Below are the code and all the weights of a small trained network. Each question names an input and a target symbol and asks about switching units off, where a switched-off unit gives its printed mean instead of its output.

import numpy as np


def w(rows, s, z=0):
    codes = np.array(rows[::2]) - 128.0
    scale = np.full(codes.shape[1], s)
    scale[-1] = z or s
    return codes * scale


def f(y):
    return y / 2 * (1 + np.tanh(0.7978845608 * (y + 0.044715 * y**3)))


def softmax(a):
    e = np.exp(a - a.max(-1, keepdims=True))
    return e / e.sum(-1, keepdims=True)


def log_softmax(a):
    a = a - a.max(-1, keepdims=True)
    return a - np.log(np.exp(a).sum(-1, keepdims=True))


def net(x, mask):
    ids = ['ζθλτψω'.index(c) for c in x.split()]
    T = len(ids)
    res = E[ids] + P[:T]
    r = res
    for j in range(2):
        rows = slice(4 * j, 4 * j + 4)
        q, k, v = (r @ M[0][rows].T for M in (Q, K, V))
        z = softmax(np.where(np.tri(T) > 0, q @ k.T / 4**0.5, -1e9)) @ v
        o = O[0][rows]
        res = res + np.where(mask[j], z, o[:, -1]) @ o[:, :-1]
    y = f(res @ A[0][:, :-1].T + A[0][:, -1])
    res = res + np.where(mask[2:6], y, B[0][:, -1]) @ B[0][:, :-1]
    return log_softmax(res[-1] @ U[:, :-1].T + U[:, -1])


Q, K, V, O, A, B = {}, {}, {}, {}, {}, {}
E = w([
[206,104,91,132,137,153,200],'ζ',
[135,171,127,218,107,107,160],'θ',
[39,135,10,90,113,151,133],'λ',
[105,127,77,112,157,197,42],'τ',
[51,150,173,63,59,232,110],'ψ',
[179,117,210,198,94,153,102],'ω',
],0.012)
P = w([
[114,138,157,80,172,72,129],'0',
[73,111,158,155,171,225,154],'1',
[178,204,100,118,48,155,128],'2',
[89,89,133,211,131,240,169],'3',
[213,196,102,149,26,122,161],'4',
[103,76,115,255,91,241,180],'5',
[185,217,61,133,58,119,145],'6',
],0.0096)
Q[0] = w([
[66,49,134,217,144,197,155],'H0',
[112,129,94,207,104,189,131],'H0',
[66,39,210,137,209,114,146],'H0',
[53,64,130,172,175,165,136],'H0',
[42,103,93,208,108,217,122],'H1',
[115,84,154,207,138,144,195],'H1',
[58,4,190,112,236,126,137],'H1',
[32,60,123,247,141,237,171],'H1',
],0.011)
K[0] = w([
[188,99,141,231,85,147,188],'H0',
[185,101,171,200,137,48,182],'H0',
[132,135,100,174,83,227,130],'H0',
[173,130,105,211,61,163,174],'H0',
[214,108,132,191,90,84,174],'H1',
[134,72,149,251,117,187,156],'H1',
[145,139,63,166,58,238,124],'H1',
[205,97,128,242,72,134,209],'H1',
],0.011)
V[0] = w([
[147,154,114,158,142,101,249],'H0',
[142,154,96,198,169,80,101],'H0',
[118,149,217,128,66,138,189],'H0',
[59,110,77,86,86,88,148],'H0',
[68,175,159,184,100,99,98],'H1',
[175,86,115,85,143,136,141],'H1',
[36,200,93,108,141,148,163],'H1',
[134,107,192,137,102,134,66],'H1',
],0.012)
O[0] = w([
[111,136,195,73,160,45,218,211],'H0',
[171,180,123,108,234,161,168,123],'H0',
[91,138,157,60,88,34,58,253],'H0',
[41,89,158,255,158,79,141,51],'H0',
[95,221,127,126,231,108,33,209],'H1',
[151,61,125,131,82,142,167,46],'H1',
[64,185,131,189,109,117,161,212],'H1',
[165,129,97,109,122,132,17,121],'H1',
],0.0097,0.0037)
A[0] = w([
[80,149,135,187,122,160,176,2],'N0',
[88,129,73,88,148,136,140,146],'N1',
[179,158,82,2,76,153,74,75],'N2',
[162,128,67,145,124,178,134,98],'N3',
],0.0066,0.005)
B[0] = w([
[111,86,127,182,205,106,126,162],'N0',
[217,170,169,76,158,120,133,161],'N1',
[171,7,168,221,255,28,126,253],'N2',
[206,127,123,145,119,218,69,157],'N3',
],0.0061,0.0059)
U = w([
[149,60,145,72,58,131,190,229],'ζ',
[140,254,171,56,169,133,129,209],'θ',
[95,83,138,174,154,121,150,3],'λ',
[177,149,104,132,122,226,105,83],'τ',
[98,119,115,109,31,88,61,110],'ψ',
[173,57,145,115,158,90,78,106],'ω',
],0.0046,0.0033)

Each question gives the input, a string of symbols that net reads in full, and the target symbol t.
The units are the heads (4 rows each of Q, K, V and O) and the neurons (one row each of A and B). Each row of codes is followed by its name. A weight is (code - 128) times the scale printed after its matrix; where a second scale follows, it is the last column's (O, A, B and U).
mask holds one flag per unit, heads first, then neurons. A switched-off unit (its flag False) gives its mean, the last column of its rows in O or B, instead of its output. The means were averaged over made-up inputs and are rounded, as every weight is.
A unit's drop is (log p(t) with every unit on - log p(t) with that unit switched off) / (log p(t) with every unit on - log p(t) with every unit switched off).
The circuit of an input: a set's keep is (log p(t) with only the set's units on - log p(t) with every unit switched off) / (log p(t) with every unit on - log p(t) with every unit switched off). Starting from all 6 units, units are removed one at a time, each time the one whose removal leaves the highest keep (on an exact tie, the one counted first), for as long as the keep stays at least 0.8.
circuit, biggest first: the units of the circuit, biggest drop first
most important unit: the unit with the biggest drop
drop when u is switched off: that unit's drop, to one decimal
input ω θ θ, target ω: most important unit => N2
input θ θ ζ τ τ ω, target ω: circuit, biggest first => (N2, H1, H0)
input ω θ ζ, target ω: circuit, biggest first => (N2, H1)
input θ θ ω θ, target θ: circuit, biggest first => (H0, H1)
input ω θ θ τ τ ω τ, target ω: circuit, biggest first => (N2, H1)
input ψ θ λ τ, target θ: circuit, biggest first => (H1, H0)
input λ ω θ θ τ, target λ: circuit, biggest first => (H0, H1)
input θ ψ θ ω τ τ, target ω: circuit, biggest first => (N2, H0, H1)
input ω λ ψ λ, target ω: circuit, biggest first => (N2, H1, H0)
input ω ζ λ, target ω: circuit, biggest first => (N2, H1)
input τ θ θ ψ θ, target τ: drop when H0 is switched off => 1.0
input τ ω τ ω τ, target τ: drop when N0 is switched off => 0.0
input λ θ θ τ θ, target λ: drop when N0 is switched off => 0.1
input ψ θ θ τ ψ, target ψ: drop when H0 is switched off => 0.9
input ω θ ζ τ, target ζ: circuit, biggest first => (H1)
